Here is a tiny trained network, its code and every weight. The questions are about switching its units off for an input and a target symbol, where a switched-off unit gives its printed mean instead of its output.

import numpy as np


def w(rows, s, z=0):
    codes = np.array(rows[::2]) - 128.0
    scale = np.full(codes.shape[1], s)
    scale[-1] = z or s
    return codes * scale


def norm(h):
    return h / np.sqrt((h * h).mean(-1, keepdims=True) + 1e-5)


def softmax(a):
    e = np.exp(a - a.max(-1, keepdims=True))
    return e / e.sum(-1, keepdims=True)


def log_softmax(a):
    a = a - a.max(-1, keepdims=True)
    return a - np.log(np.exp(a).sum(-1, keepdims=True))


def net(x, mask):
    ids = ['αγδλμξπψω'.index(c) for c in x.split()]
    T = len(ids)
    res = E[ids] + P[:T]
    u = 0
    for l in range(3):
        r = norm(res)
        for j in range(3):
            rows = slice(3 * j, 3 * j + 3)
            q, k, v = (r @ M[l][rows].T for M in (Q, K, V))
            z = softmax(np.where(np.tri(T) > 0, q @ k.T / 3**0.5, -1e9)) @ v
            o = O[l][rows]
            res = res + np.where(mask[u + j], z, o[:, -1]) @ o[:, :-1]
        u += 3
    return log_softmax(norm(res)[-1] @ U[:, :-1].T + U[:, -1])


Q, K, V, O = {}, {}, {}, {}
E = w([
[228,111,124],'α',
[113,88,65],'γ',
[100,42,5],'δ',
[170,241,59],'λ',
[70,219,182],'μ',
[134,161,228],'ξ',
[22,115,130],'π',
[107,213,182],'ψ',
[126,89,70],'ω',
],0.017)
P = w([
[99,116,101],'0',
[107,116,131],'1',
[106,246,217],'2',
[106,95,163],'3',
[83,111,73],'4',
[150,111,147],'5',
[64,91,94],'6',
[155,94,157],'7',
[19,114,82],'8',
[131,125,144],'9',
[38,86,90],'10',
[126,126,141],'11',
],0.013)
Q[0] = w([
[171,48,150],'L0H1',
[92,141,117],'L0H1',
[211,75,161],'L0H1',
[170,90,130],'L0H2',
[134,96,21],'L0H2',
[141,87,72],'L0H2',
[103,65,55],'L0H3',
[177,193,253],'L0H3',
[123,133,126],'L0H3',
],0.051)
K[0] = w([
[87,64,138],'L0H1',
[169,121,94],'L0H1',
[10,83,202],'L0H1',
[148,86,127],'L0H2',
[230,249,88],'L0H2',
[199,174,116],'L0H2',
[34,52,195],'L0H3',
[255,183,55],'L0H3',
[115,123,136],'L0H3',
],0.036)
V[0] = w([
[83,57,169],'L0H1',
[65,64,182],'L0H1',
[177,89,84],'L0H1',
[2,108,119],'L0H2',
[189,210,82],'L0H2',
[62,219,55],'L0H2',
[63,117,125],'L0H3',
[249,183,73],'L0H3',
[157,122,152],'L0H3',
],0.036)
O[0] = w([
[190,96,134,30],'L0H1',
[218,98,145,21],'L0H1',
[92,99,89,142],'L0H1',
[148,210,78,137],'L0H2',
[56,64,126,208],'L0H2',
[46,144,61,251],'L0H2',
[122,135,99,163],'L0H3',
[122,4,173,101],'L0H3',
[136,155,144,100],'L0H3',
],0.041,0.028)
Q[1] = w([
[47,133,95],'L1H1',
[5,129,27],'L1H1',
[175,75,142],'L1H1',
[157,2,107],'L1H2',
[181,104,129],'L1H2',
[159,73,156],'L1H2',
[155,98,156],'L1H3',
[89,106,212],'L1H3',
[137,94,152],'L1H3',
],0.039)
K[1] = w([
[35,122,130],'L1H1',
[4,90,93],'L1H1',
[131,115,160],'L1H1',
[69,37,64],'L1H2',
[99,124,75],'L1H2',
[48,120,87],'L1H2',
[78,127,69],'L1H3',
[125,220,119],'L1H3',
[89,169,109],'L1H3',
],0.036)
V[1] = w([
[150,183,60],'L1H1',
[167,120,203],'L1H1',
[18,45,162],'L1H1',
[142,174,140],'L1H2',
[64,252,103],'L1H2',
[92,151,106],'L1H2',
[94,159,108],'L1H3',
[58,188,70],'L1H3',
[147,83,97],'L1H3',
],0.031)
O[1] = w([
[75,112,162,115],'L1H1',
[180,167,139,62],'L1H1',
[152,87,3,255],'L1H1',
[108,96,131,130],'L1H2',
[55,164,203,174],'L1H2',
[103,161,164,147],'L1H2',
[81,165,160,142],'L1H3',
[43,182,181,159],'L1H3',
[150,134,110,129],'L1H3',
],0.035,0.032)
Q[2] = w([
[196,106,53],'L2H1',
[75,230,176],'L2H1',
[130,170,200],'L2H1',
[142,98,94],'L2H2',
[150,57,84],'L2H2',
[108,91,193],'L2H2',
[151,252,151],'L2H3',
[14,89,155],'L2H3',
[158,134,124],'L2H3',
],0.036)
K[2] = w([
[113,24,206],'L2H1',
[134,184,2],'L2H1',
[81,179,75],'L2H1',
[94,88,113],'L2H2',
[57,73,114],'L2H2',
[70,152,186],'L2H2',
[47,135,56],'L2H3',
[99,42,247],'L2H3',
[128,134,107],'L2H3',
],0.035)
V[2] = w([
[170,170,106],'L2H1',
[123,127,135],'L2H1',
[138,147,143],'L2H1',
[97,137,106],'L2H2',
[103,139,134],'L2H2',
[131,84,253],'L2H2',
[140,176,65],'L2H3',
[142,157,126],'L2H3',
[135,115,113],'L2H3',
],0.065)
O[2] = w([
[143,137,66,104],'L2H1',
[129,122,140,132],'L2H1',
[116,129,87,123],'L2H1',
[83,126,90,198],'L2H2',
[89,140,127,165],'L2H2',
[92,169,255,5],'L2H2',
[78,166,196,87],'L2H3',
[106,156,129,98],'L2H3',
[134,136,151,121],'L2H3',
],0.059,0.033)
U = w([
[178,69,178,213],'α',
[107,150,155,115],'γ',
[102,143,157,122],'δ',
[48,43,124,91],'λ',
[103,159,148,80],'μ',
[187,157,175,255],'ξ',
[154,251,88,117],'π',
[103,144,153,87],'ψ',
[106,142,157,95],'ω',
],0.017,0.0089)

Each question gives the input, a string of symbols that net reads in full, and the target symbol t.
The units are the heads (3 rows each of Q, K, V and O). Each row of codes is followed by its name. A weight is (code - 128) times the scale printed after its matrix; where a second scale follows, it is the last column's (O and U).
mask holds one flag per head, layer by layer. A switched-off head (its flag False) gives its mean, the last column of its rows in O, instead of its output. The means were averaged over made-up inputs and are rounded, as every weight is.
A unit's drop is (log p(t) with every unit on - log p(t) with that unit switched off) / (log p(t) with every unit on - log p(t) with every unit switched off).
The circuit of an input: a set's keep is (log p(t) with only the set's units on - log p(t) with every unit switched off) / (log p(t) with every unit on - log p(t) with every unit switched off). Starting from all 9 units, units are removed one at a time, each time the one whose removal leaves the highest keep (on an exact tie, the one counted first), for as long as the keep stays at least 0.8.
circuit, biggest first: the units of the circuit, biggest drop first
most important unit: the unit with the biggest drop
which heads matter: for each layer, one digit per head in row order, 1 if its drop is at least 0.15 and else 0, layers parted by /
drop when u is switched off: that unit's drop, to one decimal
input ξ λ α, target ξ: circuit, biggest first	[L0H1, L0H2]
input ξ π α, target ξ: most important unit	L0H1
input γ π δ π γ ξ μ, target π: which heads matter	010 / 011 / 100
input ψ π π α δ π ψ α ξ δ, target ξ: circuit, biggest first	[L0H1, L0H2, L1H1, L0H3]
input μ γ γ γ ξ μ, target ξ: which heads matter	110 / 100 / 010
input ξ ω ψ, target ξ: which heads matter	110 / 100 / 010
input π ω μ, target π: which heads matter	111 / 000 / 100
input ω ξ δ μ δ μ π π μ ω, target π: which heads matter	011 / 000 / 100
input μ α μ δ, target α: circuit, biggest first	[L0H1, L0H2]
input ξ α ω, target ξ: which heads matter	111 / 100 / 010
input λ μ ψ μ λ ξ, target ξ: which heads matter	110 / 000 / 000
input ψ α γ δ λ λ λ ω μ α, target α: circuit, biggest first	[L0H2, L0H1]
input λ λ λ ξ, target ξ: circuit, biggest first	[L0H2, L0H1]
input λ γ γ π, target π: most important unit	L0H2
input π π δ, target π: drop when L0H3 is switched off	1.1
input π π δ ψ, target π: drop when L1H2 is switched off	-0.2
input π λ ψ π λ δ δ λ δ π, target π: drop when L0H2 is switched off	0.3
input π δ γ, target π: drop when L2H1 is switched off	0.2
